grid =
[[-21, 14, -29, 5],
 [75, 34, 44, -23],
 [24, 71, -30, 41],
 [18, -11, 71, 19],
 [-53, 18, 21, 22],
 [-32, -3, 26, 17],
 [21, -31, -56, -50],
 [-26, -23, 62, -57],
 [-11, 32, -28, 12],
 [-34, 43, 7, -6],
 [-93, -10, -9, 25]]
Counting starts at 1.
The entry directly below -6 -> 25
Read off the entry just right of the largest entry.
A: 34
Read off the entry in row 3 and column 1.
A: 24
Read off the top-left entry.
A: -21
Read off the entry directly below 26.
A: -56
The entry directly below -53 -> -32
Read off the smallest entry.
A: -93
Read off the entry directly above 25.
A: -6
Read off the entry just right of 62.
A: -57
Read off the entry in row 1 and column 2.
A: 14
Read off the entry at row 1, column 3.
A: -29
Read off the entry at row 2, column 1.
A: 75
The entry directly above 32 -> -23
Read off the entry directly below -26.
A: -11
The top-right entry -> 5
The entry directly below -3 -> -31
The entry directly above -93 is -34
Read off the entry directly above -9.
A: 7
The entry just right of -30 is 41
